Look-ups in named tables: a row name and a column name give one cell, copied from the table.

Table Sofi
        Lefasos    Kar     Dez   Poret   Fotef   Resen
Radis     88491  90196  -28596  -11922  -73539  -57022
Zat       73429  84912  -79688   60292  -72788  -31711
Bam       60324  78907  -83933   78742  -64132  -13876
Gupade    41072  43195   18592  -41424  -33133  -24827
Dop       70106  74995   63117  -67630  -29680  -12918

What is the Poret of Zat in Sofi?
60292
What is the Fotef of Dop in Sofi?
-29680
What is the Kar of Radis in Sofi?
90196
What is the Resen of Bam in Sofi?
-13876
What is the Poret of Radis in Sofi?
-11922
What is the Resen of Radis in Sofi?
-57022
What is the Resen of Dop in Sofi?
-12918
What is the Kar of Bam in Sofi?
78907
What is the Dez of Radis in Sofi?
-28596
What is the Lefasos of Radis in Sofi?
88491
What is the Poret of Gupade in Sofi?
-41424
What is the Lefasos of Gupade in Sofi?
41072

Sefime:
          Zul   Fol  Zosot  Legeg
Mutomib  -3.2  -5.1    5.0    6.3
Kud      -1.2  -2.7    1.7    4.6
Pov       2.6  -1.4   -5.9    5.6

Zosot of Kud: 1.7
Legeg of Pov: 5.6
Zosot of Mutomib: 5.0
Fol of Kud: -2.7
Zul of Kud: -1.2
Zul of Pov: 2.6
Legeg of Mutomib: 6.3
Zul of Mutomib: -3.2
Fol of Mutomib: -5.1
Fol of Pov: -1.4
Zosot of Pov: -5.9
Legeg of Kud: 4.6

Table Pomu
	Vil	Badesu	Gane	Vof	Rafomem	Savob	Zigad	Doki
Ros	53.35	-71.98	-21.02	19.94	-42.04	32.74	-13.88	50.94
Lel	53.35	-12.19	-21.02	11.01	-49.83	31.35	-5.64	74.60
Ruralev	-79.61	-12.19	-21.02	-36.24	8.91	15.80	-45.78	-13.48
Damu	66.27	17.81	-21.02	-51.49	-42.04	-28.89	-13.88	-13.37
Paras	7.10	-12.19	-71.68	-36.55	-66.60	19.73	26.81	-13.37
Pagizo	53.35	-12.19	-7.55	12.88	-25.45	43.89	-34.64	-75.52
Fur	53.35	49.24	37.10	18.41	3.49	-22.73	56.19	8.17
Tes	53.35	-8.79	-21.02	11.01	-58.18	75.88	-15.64	-43.05

Rafomem of Ros = -42.04
Vil of Tes = 53.35
Vil of Fur = 53.35
Zigad of Lel = -5.64
Rafomem of Tes = -58.18
Badesu of Damu = 17.81
Badesu of Paras = -12.19
Gane of Tes = -21.02
Zigad of Pagizo = -34.64
Gane of Damu = -21.02
Vof of Fur = 18.41
Badesu of Fur = 49.24
Gane of Ruralev = -21.02
Badesu of Ros = -71.98
Gane of Fur = 37.10
Row with the largest Badesu: Fur

Table Mer
columns: Bova, Nofa, Dek, Zivu, Totiza, Zofu, Fesiz, Riganen
Rufu: [-1.299, -1.409, 3.700, -0.707, -0.896, 0.067, -1.289, -1.404]
Sok: [-1.628, 2.361, 3.700, -2.591, -5.115, 2.035, -2.918, -1.018]
Gebufum: [-2.954, 0.239, 3.700, -3.890, -7.180, 4.814, -2.843, -5.150]
Vas: [0.485, -1.111, 3.700, -1.474, 0.765, -0.028, 1.045, -3.076]
Varuzu: [0.587, 0.009, 3.700, -1.142, -0.235, -0.973, 1.175, -1.500]
Tedudu: [-1.038, 0.206, 3.700, -1.420, -2.129, 0.140, -2.158, 0.364]
Mit: [-2.986, 0.112, 3.700, -3.747, -6.710, 5.503, -2.623, -5.080]
Mugo: [-2.693, -1.079, 3.700, -2.515, -4.206, 4.466, -2.479, -3.694]
Bomim: [0.516, 0.570, 3.700, -0.889, -2.286, -0.660, -3.684, 5.011]
Remobi: [-1.543, -0.942, 3.700, -0.100, -0.247, 2.499, -1.120, -1.617]
Lisomi: [1.615, -1.328, 3.700, -3.053, -0.294, -0.656, 2.075, -3.285]
Nal: [0.434, -0.963, 3.700, -1.349, 0.673, -0.085, 1.014, -2.894]
Vuz: [-0.519, -0.719, 3.700, -0.472, -0.199, -0.443, -0.145, -1.442]
Rez: [-1.655, 0.394, 3.700, -2.123, -3.573, 1.093, -2.698, -0.984]

Vuz, Fesiz -> -0.145
Rez, Nofa -> 0.394
Vas, Totiza -> 0.765
Mit, Zofu -> 5.503
Lisomi, Zivu -> -3.053
Rufu, Dek -> 3.700
Varuzu, Riganen -> -1.500
Vuz, Zivu -> -0.472
Bomim, Dek -> 3.700
Gebufum, Zivu -> -3.890
Mugo, Fesiz -> -2.479
Mit, Riganen -> -5.080
Rez, Fesiz -> -2.698
Nal, Bova -> 0.434
Sok, Zivu -> -2.591
Mugo, Totiza -> -4.206

Table Tiso
	Rafabuf	Midat	Sas	Logug	Sunuvi	Golit	Nedu	Vigupap	Galir	Dukomu
Mobepu	0.312	-0.287	0.635	0.094	0.440	0.466	-0.171	0.052	0.048	-0.012
Vil	0.052	0.486	-0.094	0.350	0.398	0.444	0.187	0.222	0.427	0.514
Zag	-0.236	-0.523	0.624	0.201	0.421	-0.298	0.282	-0.089	0.686	0.090
Nifi	0.044	-0.357	0.495	0.095	0.294	-0.270	0.234	0.153	0.187	0.081
Resak	0.322	0.668	0.015	0.162	0.225	0.638	0.012	0.666	-0.386	0.434
Pagetoz	0.642	0.168	0.016	-0.006	-0.176	-0.166	0.266	0.167	-0.258	-0.083
Zededet	0.102	0.216	-0.046	0.325	0.139	0.038	0.372	-0.204	0.764	0.185
Kefaf	0.481	0.632	-0.031	0.018	-0.176	0.237	0.169	0.260	-0.234	0.060
Gez	0.307	-0.290	0.616	0.113	0.443	0.456	-0.152	0.059	0.065	0.003

What is the Sunuvi of Vil in Tiso?
0.398
What is the Golit of Mobepu in Tiso?
0.466
What is the Golit of Zag in Tiso?
-0.298
What is the Midat of Zededet in Tiso?
0.216
What is the Midat of Pagetoz in Tiso?
0.168
What is the Midat of Resak in Tiso?
0.668
What is the Galir of Zag in Tiso?
0.686
What is the Vigupap of Kefaf in Tiso?
0.260
What is the Sas of Nifi in Tiso?
0.495
What is the Sas of Zededet in Tiso?
-0.046
What is the Galir of Nifi in Tiso?
0.187
What is the Sunuvi of Mobepu in Tiso?
0.440
What is the Golit of Vil in Tiso?
0.444
What is the Vigupap of Nifi in Tiso?
0.153
Which row has the largest Dukomu? Vil

